Each row has a class, written as a number after it.
[ 242  222   58  151 -448 -358 -212 -180 -203   53  -33  -48   38   16
  568  258    2 -164  371  317  652 -728  254  297 -317  402  229 -409
 -248   15  387  -33   36  444 -305   62 -582   -4  153 -135 -280]  3
[ 152  170   48  256 -302 -385 -190 -126 -105   18 -111   29  174  137
  563  243  -72   16  502  365  563 -724  234  190 -216  485   37 -422
 -392 -107  379   27   17  333 -302  102 -535   59   73 -106 -157]  3
[ 109  202  -87   63  -21 -372   23  302  403  253  120 -125   95  143
  307   26   86 -278  -72 -330  -90  -24 -183  261  349  180  345  286
   37  224  -31 -116 -358  -30   37  218   -8  174   45   14  313]  8
[ 117  214   67   79 -352 -349 -189 -141  -65  100 -116  -37   -9  167
  483  267   25  -93  409  247  635 -737  174  297 -317  361  112 -317
 -356  -45  530   14  101  371 -279   53 -332   -3  150 -188 -186]  8
[ 166  212  134   84 -439 -371 -227 -110 -250   15 -105    6   58   83
  526  221  120 -182  310  123  546 -693  244  249 -375  399  312 -358
 -284  -44  372  -78  126  473 -202  121 -442  -89  201  -84 -280]  5
[  58  -19  235   67   88 -112  -63  184 -278  -65  626  198   99  161
 -199  -97  410  164 -346 -610 -287 -303 -403 -355 -206 -233  191  141
   46  226 -193  124   52   40  120 -152 -278 -423   59 -258 -107]  2
[  21  -72  -41  248   73 -158  -62 -295  -90  271 -205   46 -549   97
   45 -114   23 -263 -353 -367  310  -37 -515  -76   78   72  379   46
 -165  247  454   32  -71 -109  121  269 -140   40  415  -35 -128]  7
[  81  211  -49   30 -421 -366 -224  -81  -52  115 -123   -7  -19  250
  354  247   14  -32  380  211  692 -700  227  263 -309  228  126 -373
 -445   40  502  -61   61  413 -296   53 -328  -31  204 -166 -261]  2
[ -42  122 -213  103    0 -388   29  299  535  363  179  -28   -4  160
  201   56   31 -195  -54 -277  -42  -47 -360  314  361  194  159  201
 -200  212  -62 -136 -439  -45  -12  231 -148  217   45   15  293]  4
[  59 -145   -4  390  -20 -123  -72 -382  -93  255 -269   -2 -527  160
   80  -86  -52 -298 -402 -298  371  -40 -530  -90  170  162  478   22
   14  162  440   90   43 -129   62  251 -247   90  272  -58 -169]  6
[ 105  216  -63    6 -459 -411 -251 -129  -73  149  -61  -80  -21  106
  447  244   19  -61  434  311  740 -667  263  328 -379  224   23 -359
 -392   56  522  -23    0  469 -303  139 -433  -38  243 -227 -190]  6
[  44  -79  105  311   70  -83 -136 -205 -118  271 -298   56 -570  163
   46 -147   -7 -341 -403 -367  304   31 -362 -114   78  115  425   80
   35  200  377   27   56 -202  108  198 -112  136  387   16 -151]  4
[ -16  -57    7  155    0  -45   92 -308  -62  202 -281   16 -351  158
   86 -274   48 -176 -175 -402  391  -87 -472 -185   37  135  291   43
  -82  221  449  -42  -94 -128  104  233 -236   87  316   -2 -154]  6
[ 543  411 -172 -389  448 -679  188  -13   45  303  146  382  238   81
  360 -432 -258  424  -93  354  190 -463  310 -595   10  130 -176  225
  170  -23  596   73 -364 -316  122 -337  -46 -495  875 -281  162]  8
[ 459  426  -77 -402  501 -652   82  124   24   87  262  467  251  165
  197 -693 -205  529  -49  408  139 -490  438 -638   38  170 -176  100
   48 -108  415  -58 -268 -308   77 -566  119 -390  802 -318  279]  8
[ -38   -5  141   99   21 -169 -241  193 -284   -6  457  451 -103   32
 -122   19  332  227 -292 -461 -311 -306 -384 -326 -200  -11  104   23
 -158  124  -73  180  123  -80  146    3 -221 -339   94 -175  -23]  4
[ 497  427   -7 -391  577 -639   61  123  -26  198  258  457  137   34
  277 -633 -171  401  -42  416  122 -418  413 -570  -81  200 -190   90
   74  -17  333   14 -324 -423   -8 -504   25 -401  831 -308  337]  5
[ 429  467 -120 -390  509 -675   90   81   18  225  169  447  142   78
  246 -689 -198  440   -5  447  162 -475  449 -633   16  240 -219  115
    5  -91  433  -28 -319 -381    7 -467   58 -367  853 -319  354]  1
[  73  -41  -17  224  -44  -53   36 -317  -61  162 -289  -27 -385  110
   25 -202   87 -204 -239 -393  408 -129 -465  -72   75   75  365   13
  -35  326  433   35 -132  -79  212  318 -121  117  233  -91 -154]  8
[ 127  154 -222   75  -22 -393   -7  369  489  291  157 -119  163  201
  354    5  -36  -30  -14 -106  -58  -75 -131  196  363  136  143  232
   -2  263   32 -118 -498    7 -176  178 -121  162   -9  -24  349]  5
[ 116  173 -227    1  -95 -294    5  250  466  312  148 -160  149  147
  260   47   23 -230   22 -255  -72  -32 -246  288  362  123  196  232
    1  293  -31 -107 -495  -16   -7  135 -111  219   -3   15  233]  1
[  60  167  124  212 -277 -355 -342  -85 -150   58  -86   80  -69  191
  383  316   51 -130  362  168  460 -637  151  236 -300  420  115 -386
 -539 -133  346   48  157  318 -299   87 -432   14  105 -108 -119]  2
[-113   -2  244  -63   84 -158  -57  121 -281  -39  473  297   22  103
 -133  -61  444  136 -206 -640 -328 -322 -400 -345 -213  -80  178  165
    8  137 -160   83   94  -14  147   37 -172 -369  171 -140 -107]  3
[ 193  169  105  212 -324 -477 -378  -68 -275   39 -104   58    8   54
  512  280   57 -134  226  272  487 -686  304  178 -283  448  306 -418
 -259  -56  323  -33  198  327 -230  149 -468  -89  259  -81 -217]  6
[ 155  149   43  201 -267 -387 -290  -64 -117   51  -78   40    0  138
  496  220 -107   46  400  340  547 -719  289  198 -228  361  -22 -403
 -496 -126  463   41   98  288 -356   -5 -465   29  220 -149  -74]  6
[ 244  211  136  175 -398 -316 -269 -154 -253  123   -5 -106  -33  104
  606  262  115 -260  271   92  616 -680  185  332 -402  424  321 -347
 -198   55  377  -16   95  438 -252  116 -595  -91  138  -93 -244]  4
[ 218  199  -73  262  -21 -225  -13  264  405  386  397 -274  194  181
  411  -40  114 -159  -91 -414  -66 -195 -317  256  335  157  406  336
   51  351   31 -137 -617    3  -71  -23 -296  157 -112   19  251]  7
[ -10   21   92   62   31 -168 -243  212 -282   29  508  388  -27   84
  -37   28  386  199 -292 -515 -298 -333 -378 -372 -213   -7   92   28
 -122  184  -51  205  126  -63  125   12 -226 -390   68 -107   20]  4
[  -6   21  304  -12   52  -88  -21  113 -273  -31  490  297   28  147
 -147  -68  430  179 -280 -605 -296 -400 -436 -358 -150  -35  182  149
  -71  149 -121  165   97  -18   99   48 -150 -370  120 -160  -33]  4
[ 492  427 -171 -406  413 -685  176   43   27  224  216  409  249  160
  375 -615 -213  509  -79  346  107 -432  327 -547  -18  163 -238  177
   56   24  572  -10 -220 -372    6 -436  -28 -517  879 -259  242]  4
[  77  162 -244   29    4 -281  -59  334  485  298  111 -150   62  192
  272   13   10 -175   -5 -273 -110  -12 -260  239  347  139  106  262
  -59  296   -5 -139 -482  -43  -27   96 -120  201   54   57  246]  7
[  17 -114  -38  348  -65 -134   11 -395 -100  309 -142   28 -480   86
  174 -124  -16 -232 -270 -321  339  -91 -619  -26  138  169  334    8
  -27  232  463   78  -27  -92   -3  254 -281   64  242  -50 -138]  5
[ 510  419 -219 -413  456 -615  258   79  105  285  307  348  287   56
  397 -529 -309  493  -12  248   97 -426  217 -519  -21   67 -312  244
  129   73  573   82 -389 -333   31 -284  -23 -603  807 -253  293]  5
[ 450  428 -199 -383  496 -647   80   99   65  217  257  470  105  106
  270 -627 -213  519  -17  396  150 -474  402 -544   34  260 -224   93
  -22  -42  441  -15 -362 -334  -43 -410   40 -417  770 -294  378]  4
[  41  -41   85  324   39 -162 -120 -307 -148  353 -260   63 -615   74
  100  -20   31 -306 -378 -277  342 -128 -466  -58  108  207  461   11
 -142  174  467   78  -26 -120  117  229 -163   82  408  -21 -172]  0
[ 459  460 -170 -511  420 -699  207   39   15  258  212  422  188  163
  326 -618 -197  521  -62  398  101 -469  359 -566   57  108 -195  156
  -10   13  568  -14 -207 -332   -3 -406   23 -544  899 -321  314]  2
[  -7 -107  -23  299  -56 -111   44 -391  -48  327 -229   59 -485   32
  151 -142  -30 -252 -235 -348  320 -140 -655  -27  173  240  397   53
  -45  163  458  119   -1  -47   89  276 -181   70  238  -90 -177]  5
[ 533  446 -192 -419  381 -657  131   21    2  248  246  410  223  115
  309 -514 -187  491 -125  373  102 -441  345 -539  -30   82 -158  142
    2   39  578   12 -239 -317  -24 -356   23 -543  895 -270  263]  1
[ -12   -7  180    4    9  -98 -255  176 -281   75  433  357 -171   89
  -74  -75  387  179 -285 -531 -206 -313 -414 -307 -259 -106  114  -18
 -127  238  -54  172   64  -28   92   -7 -133 -361   67 -150   -3]  5
[  26    1  145   45   59 -123  -73  148 -222   17  487  237  -29   34
  -79  -24  272  199 -313 -532 -339 -417 -473 -313  -55 -111  204  182
  -45  141  -39  163  102   -2  112    6 -191 -388  151 -197  -24]  7
[-148   -4  116   78   64 -194 -249  236 -252   22  411  428 -126   26
 -125  -57  306  269 -257 -522 -297 -336 -397 -373 -134  -48   90   37
 -229   62  -92  210  106  -84  179   46 -148 -336   49 -156  135]  6
[ 127  186  195  142 -259 -388 -206  -73 -183   45  -69   61  125   62
  546  278   30  -63  500  239  460 -735  227  202 -251  507  180 -347
 -416  -95  359   41   68  305 -282   44 -450   44   91 -106 -145]  2
[ 502  433 -187 -324  448 -636  191   33   30  305  174  335  200   63
  402 -491 -282  425  -89  302  163 -419  291 -548    8  153 -288  236
  140   25  578   59 -356 -357   67 -326 -129 -543  874 -211  280]  6
[  35  189 -187    0    8 -435  -66  349  448  259  217 -107  123  262
  193  141  145 -135  -86 -157 -148 -138 -183  191  308  186  196  238
 -178  221   45 -185 -445  -66   -3   86 -217  157  127   -3  195]  0
[-114  -73   46  185  140 -166 -374  202 -299  170  597  275 -283   29
   -1  -90  283  115 -204 -508 -364 -212 -376 -312  -43   -8  -10   27
  -58   91 -173  142    0  -71   38  -33 -393 -277   32 -146  159]  6
[ 520  383 -223 -434  509 -581  185   83   92  271  312  394  192  114
  340 -554 -239  528  -97  249  108 -430  219 -605   11   88 -246  235
  151  107  484   74 -457 -354   22 -397  -27 -571  813 -298  269]  7
[  87  157   79  156 -256 -439 -236  -40 -101   41  -33  112   81  132
  568  209  -56   20  430  214  424 -690  166  219 -259  448  -25 -353
 -470 -116  401   42  166  268 -317  108 -444  -24  200  -87  -51]  4
[  82   87 -301  137  -71 -442  -71  329  448  282  268  -68  132  276
  233  179   52  -52  -37  -55  -92  -10 -109  205  368   80   44  173
  -77  202   28  -80 -448    5 -111  107 -161  163  -25 -102  300]  8
[ 423  428 -165 -409  522 -620   62  135   94  155  240  460  148  100
  266 -594 -185  496  -12  429   99 -448  413 -525  -24  220 -308   86
  -22   -6  469  -30 -317 -399  -23 -396   69 -416  828 -283  394]  8
[  42  -22  127   88  142  -73 -188  190 -278   69  636  245 -173   49
   28  -78  277  178 -328 -551 -392 -302 -398 -275 -124  -41  100   94
   32  201  -53  175   33 -111   74  -49 -225 -464   96 -159   98]  8
[  31   13  155   78   68  -91 -250  178 -320   79  551  397 -157   27
  -56   -5  315  193 -287 -517 -284 -353 -347 -316 -213  -34  104   36
  -67  138  -64  214   52  -75   17  -59 -204 -419   63  -91   58]  5
[ 402  451 -163 -430  555 -723   77   83   36  279  215  471  100   48
  289 -575 -175  426   54  422  113 -400  402 -575   17  191 -240  123
  -15  -20  437  -13 -371 -409  -27 -441  -14 -363  814 -335  352]  2
[  87  203 -164   45  -20 -318  -10  355  488  330  134 -102   51  122
  236   38   35 -272  -12 -227  -77  -88 -238  276  351  198  189  234
 -140  241   24 -139 -378  -25  -70  125  -32  241   83   38  327]  1
[  79  192  -33   47 -433 -398 -223 -142  -90   95  -75  -65   53  171
  476  228   51  -38  441  227  723 -670  207  292 -341  238  135 -351
 -338   89  446  -29  -45  447 -267  186 -428  -19  180 -207 -229]  7
[ -61  -81   90  295  133 -241   12 -343 -135  264 -325   69 -501   94
   99 -177  -50 -246 -341 -336  368  -59 -458 -135  122  171  573   65
    6  185  383   50  -66 -212  122  312  -74   90  426  -69 -181]  1
[ 114  174 -155   83  -34 -359  -15  377  454  296  205 -161  142  123
  276  -17   42 -108   10 -248 -108 -128 -242  261  439  155  285  292
  -34  303  -75 -123 -468   23  -43  159 -116  234  -17  -27  292]  7
[  45  -56   42  245  -58  -81  106 -317  -67  234 -269    6 -394  145
   50 -185   57 -197 -207 -406  472 -120 -520  -93   78  170  439   15
  -98  313  448   50 -126 -131  176  244 -123   76  257  -75 -273]  6
[ 103  209 -199  118  -66 -388    0  336  460  372  226 -119   64   82
  286   34   31 -165  -75 -276  -80  -96 -268  342  365  139  289  239
 -135  329   50 -146 -378   -2  -25  233  -58  138   51   96  278]  3
[ 159  185  -26   71 -340 -360 -237  -94  -67  198  -33  -81  -47  148
  461  275   10  -85  393  248  724 -681  235  317 -363  211   84 -348
 -343   78  528   30   50  380 -338   13 -385  -63  170 -182 -249]  6
[  -5   -3  163  101   63 -155 -291  232 -231   30  491  387  -83   22
  -80   -1  349  149 -303 -595 -346 -296 -492 -304 -183  -31  164   36
 -172  154 -106  219  101  -25  151   48 -156 -390   -1 -107   47]  6
[  -1  -43  131  126  105 -101 -178  235 -243   98  667  269 -158   11
  -40 -183  300  214 -226 -495 -335 -259 -416 -224 -124  -46   38   19
 -101  236 -142  163   56 -113  -21   37 -213 -429   59 -200  227]  6
[  60  -39   71  175  144  -99 -212  194 -226  176  664  256 -145   22
   13  -49  242  199 -349 -490 -361 -282 -440 -273  -61 -144  112   41
  -13  279 -128  164   30 -119  -49   39 -379 -406   99 -160  133]  2
[ -20  -45  103   71  160  -80 -227  236 -246   62  596  293 -183   33
  -10 -150  275  166 -262 -632 -357 -275 -452 -274 -116  -58  106   67
   -7  248 -149  153   -8 -119  141   27 -251 -430   79 -127   90]  7
[ 206  158  -84  158 -104 -233  -37  383  388  299  371 -237  308  184
  336  -62  101  -48  -48 -490 -120 -144 -287  195  288   19  333  350
   83  370   23 -133 -548   87  -23  -48 -142  168 -122   16  166]  8
[ 178  190 -142  234  -37 -381  -18  375  389  484  452 -252  161  138
  455  -37   59 -119 -110 -454  -90 -212 -338  267  305   68  272  358
  -41  402  130 -126 -555   46  -33   14 -337   94   62  -10  219]  4
[ 108  207  -11   52 -400 -381 -217 -110  -72   68  -48  -40  -45  203
  427  202    5   -1  296  238  701 -703  237  316 -347  201  119 -360
 -369  -17  479  -24   80  466 -241   84 -370  -83  192 -237 -151]  8
[  77  148 -215   85   14 -387   60  355  528  273  211 -129   79  194
  232   54  -12 -105 -118 -295 -143  -79 -231  232  375   29  168  328
 -121  168   37  -92 -298   -5  -30  135  -81  127   57  -28  342]  3
[ 186  216  -69  134  -58 -359  -62  329  334  305  318 -243  293  137
  424  -91  109  -79   13 -454 -147 -194 -279  139  406  156  467  352
   80  293  -28 -109 -602   98   38  -53 -164  225 -120  -37  158]  0
[ 122  207 -166   27   25 -361  -10  403  510  363  228  -82   43   88
  233  -55   40 -159  -96 -354 -126  -36 -235  267  317   45  194  285
 -142  320   -4 -166 -439  -72  -87  223  -30  113  145   65  362]  6
[ 114  132 -187  199   75 -326  -40  347  484  394  353 -126   48  115
  336    1    0 -168  -55 -345 -113  -86 -345  303  397  167  273  247
  -78  318  -47 -144 -519  -49 -124  167 -215  153   -6   87  304]  7
[ -73 -128   60  345   78 -201 -103 -278  -67  281 -325   73 -596  115
   76 -127    9 -239 -344 -296  282   75 -414  -74  130  135  388   70
  -53  136  362   43   73 -165   46  302 -120  129  368  -85 -109]  6
[ -36 -130 -108  304  -56  -89   77 -451  -36  323 -157   72 -504   86
  113 -152  -55 -267 -282 -390  358  -80 -680  -86  203  219  339   28
  -45  181  470   64  -54  -74  101  264 -250   65  263  -23 -258]  4
[  40  164 -218  126   -3 -374  -83  272  476  340  208 -149   45  256
  238  139  126 -183  -68 -211  -75  -99 -261  260  345  156  129  219
 -129  269   37 -110 -514   -1  -60  130 -195  214  -29   -1  215]  8
[ -28  -42  109   89  112 -114 -246  214 -235   73  615  298 -185   68
  -19 -122  258  227 -223 -471 -315 -300 -412 -236  -88  -57  -10   31
  -19  199  -87  169   46  -52   64  -78 -192 -358   77 -216  110]  8
[   3 -146  -25  424   36  -45  -26 -348  -69  284 -131   18 -511  168
   65 -177  -43 -237 -387 -417  331  -74 -642  -85  115  224  383   31
  -11  175  411   83   41 -141  122  199 -263   20  215  -10 -160]  4
[ 211  191  -59  170 -119 -258    9  380  388  334  355 -215  267  137
  438 -137   50  -32  -55 -507 -167 -126 -276  205  321   92  321  391
   89  323  -33 -130 -537   73  -62  -26 -187  151  -82    1  240]  4
[ 182  226 -149  229 -118 -290  -74  398  375  390  456 -243  205  170
  424 -112  122 -138  -27 -537 -140  -91 -338  281  317  118  268  296
  -31  450  -19 -109 -607   34  -67    1 -170  154 -125   41  308]  4
[  16  -65  -77  332  -85  -67  -40 -387  -76  337 -257   45 -553  -33
  146 -149  -58 -256 -230 -247  352 -113 -632   -4  233  224  394  -17
  -57  249  441   98  -91  -48   96  274 -174  118  130  -33 -171]  7
[  89   99 -223  102  -22 -430 -103  376  476  351  183 -134   79  291
  302  138   37  -87  -72 -124  -50  -64 -182  195  380  137  183  189
  -97  271   31 -109 -457    6 -127  108 -135  179   28  -51  265]  6
